Below are the code and all the weights of a small trained network. Each question names an input and a class and asks about switching units off, where a switched-off unit gives its printed mean instead of its output.

import numpy as np


def w(rows, s, z=0):
    codes = np.array(rows[::2]) - 128.0
    scale = np.full(codes.shape[1], s)
    scale[-1] = z or s
    return codes * scale


def f(y):
    return np.maximum(y, 0)


def log_softmax(a):
    a = a - a.max(-1, keepdims=True)
    return a - np.log(np.exp(a).sum(-1, keepdims=True))


def net(x, mask):
    res = np.array(x, float).reshape(1, 7) / 4 @ E
    y = f(res @ A[0][:, :-1].T + A[0][:, -1])
    res = res + np.where(mask, y, B[0][:, -1]) @ B[0][:, :-1]
    return log_softmax(res[-1] @ U[:, :-1].T + U[:, -1])


A, B = {}, {}
E = w([
[75,198,208,167,167,91,82,184],'x0',
[147,138,174,88,102,210,73,119],'x1',
[81,146,23,163,150,46,171,94],'x2',
[184,108,117,71,177,127,185,191],'x3',
[181,130,98,107,227,152,124,136],'x4',
[254,74,215,209,217,11,60,88],'x5',
[140,47,175,180,100,64,178,253],'x6',
],0.0094)
A[0] = w([
[102,95,61,113,185,101,179,145,150],'n0',
[145,116,177,127,133,124,33,80,208],'n1',
[147,167,163,97,139,195,112,219,122],'n2',
[101,167,98,135,124,85,167,116,190],'n3',
[168,106,212,187,128,96,94,113,164],'n4',
[77,146,113,39,95,195,144,45,173],'n5',
[108,30,165,117,116,122,160,249,213],'n6',
[85,143,139,14,156,221,129,169,253],'n7',
[123,85,130,124,117,108,158,145,79],'n8',
[155,67,49,103,59,99,206,172,183],'n9',
[39,176,91,152,110,68,111,130,185],'n10',
[144,159,55,103,163,147,146,76,121],'n11',
[111,132,164,67,56,184,84,103,174],'n12',
[143,117,166,213,169,26,108,118,159],'n13',
[63,154,149,195,113,67,82,143,158],'n14',
],0.011,0.0057)
B[0] = w([
[157,108,40,154,135,51,148,145,186],'n0',
[137,119,170,100,159,154,49,104,211],'n1',
[164,119,204,112,193,158,192,185,190],'n2',
[93,111,93,148,155,122,133,102,176],'n3',
[145,135,218,163,120,109,107,111,227],'n4',
[137,213,73,75,122,191,122,90,231],'n5',
[183,49,148,148,57,125,198,166,229],'n6',
[170,135,165,92,223,193,153,139,242],'n7',
[114,151,113,172,53,167,201,77,152],'n8',
[203,89,48,148,75,96,154,96,219],'n9',
[58,90,75,108,101,140,96,156,196],'n10',
[150,160,28,97,213,83,118,71,183],'n11',
[123,194,168,130,80,210,105,140,210],'n12',
[88,114,226,205,119,96,73,49,248],'n13',
[2,104,173,152,118,123,144,160,201],'n14',
],0.0082,0.018)
U = w([
[147,133,196,164,146,70,52,58,231],'0',
[128,218,108,46,118,201,100,85,51],'1',
[182,69,97,170,36,76,199,136,130],'2',
[166,128,181,107,194,153,180,251,90],'3',
[2,94,124,175,127,62,137,146,254],'4',
[139,132,13,94,214,76,141,86,12],'5',
],0.0095,0.00075)

Each question gives the input, the list of numbers given to net, and the class t.
The units are the neurons (one row each of A and B). Each row of codes is followed by its name. A weight is (code - 128) times the scale printed after its matrix; where a second scale follows, it is the last column's (A, B and U).
mask holds one flag per neuron, in row order. A switched-off neuron (its flag False) gives its mean, the last column of its row in B, instead of its output. The means were averaged over made-up inputs and are rounded, as every weight is.
A unit's drop is (log p(t) with every unit on - log p(t) with that unit switched off) / (log p(t) with every unit on - log p(t) with every unit switched off).
The circuit of an input: a set's keep is (log p(t) with only the set's units on - log p(t) with every unit switched off) / (log p(t) with every unit on - log p(t) with every unit switched off). Starting from the 12 units with the biggest drops (on a tie, the unit counted first), units are removed one at a time, each time the one whose removal leaves the highest keep (on an exact tie, the one counted first), for as long as the keep stays at least 0.8.
circuit, biggest first: the units of the circuit, biggest drop first
top k neurons: the k neurons with the biggest drops, biggest first
drop when u is switched off: that unit's drop, to one decimal
input [4,3,4,8,-8,-7,5], class 2: circuit, biggest first	n9
input [7,2,2,0,-6,-8,4], class 3: top 2 neurons	n7, n13
input [-8,-1,-1,0,-6,2,-2], class 1: circuit, biggest first	n6, n13
input [2,6,-2,3,-1,3,1], class 3: top 2 neurons	n13, n2
input [2,8,2,6,-2,3,1], class 3: top 2 neurons	n13, n2
input [5,3,5,8,-6,-5,-1], class 3: top 4 neurons	n7, n11, n2, n13
input [5,-7,3,-6,-6,6,-3], class 4: top 2 neurons	n14, n10
input [-8,4,8,6,-7,-6,-5], class 5: top 3 neurons	n11, n9, n0
input [5,-7,-7,-7,4,-1,2], class 4: top 2 neurons	n14, n7
input [-7,-8,7,-2,-6,4,-4], class 5: top 2 neurons	n11, n6
input [6,8,6,-6,4,0,-2], class 1: drop when n1 is switched off	0.1
input [4,7,-7,7,-2,-5,-2], class 3: drop when n2 is switched off	1.4
input [7,-7,-4,-4,-2,1,8], class 4: drop when n14 is switched off	0.5
input [-2,-1,-8,-7,-6,-3,3], class 1: circuit, biggest first	n12
input [-3,8,-2,-7,5,1,2], class 1: drop when n13 is switched off	0.5
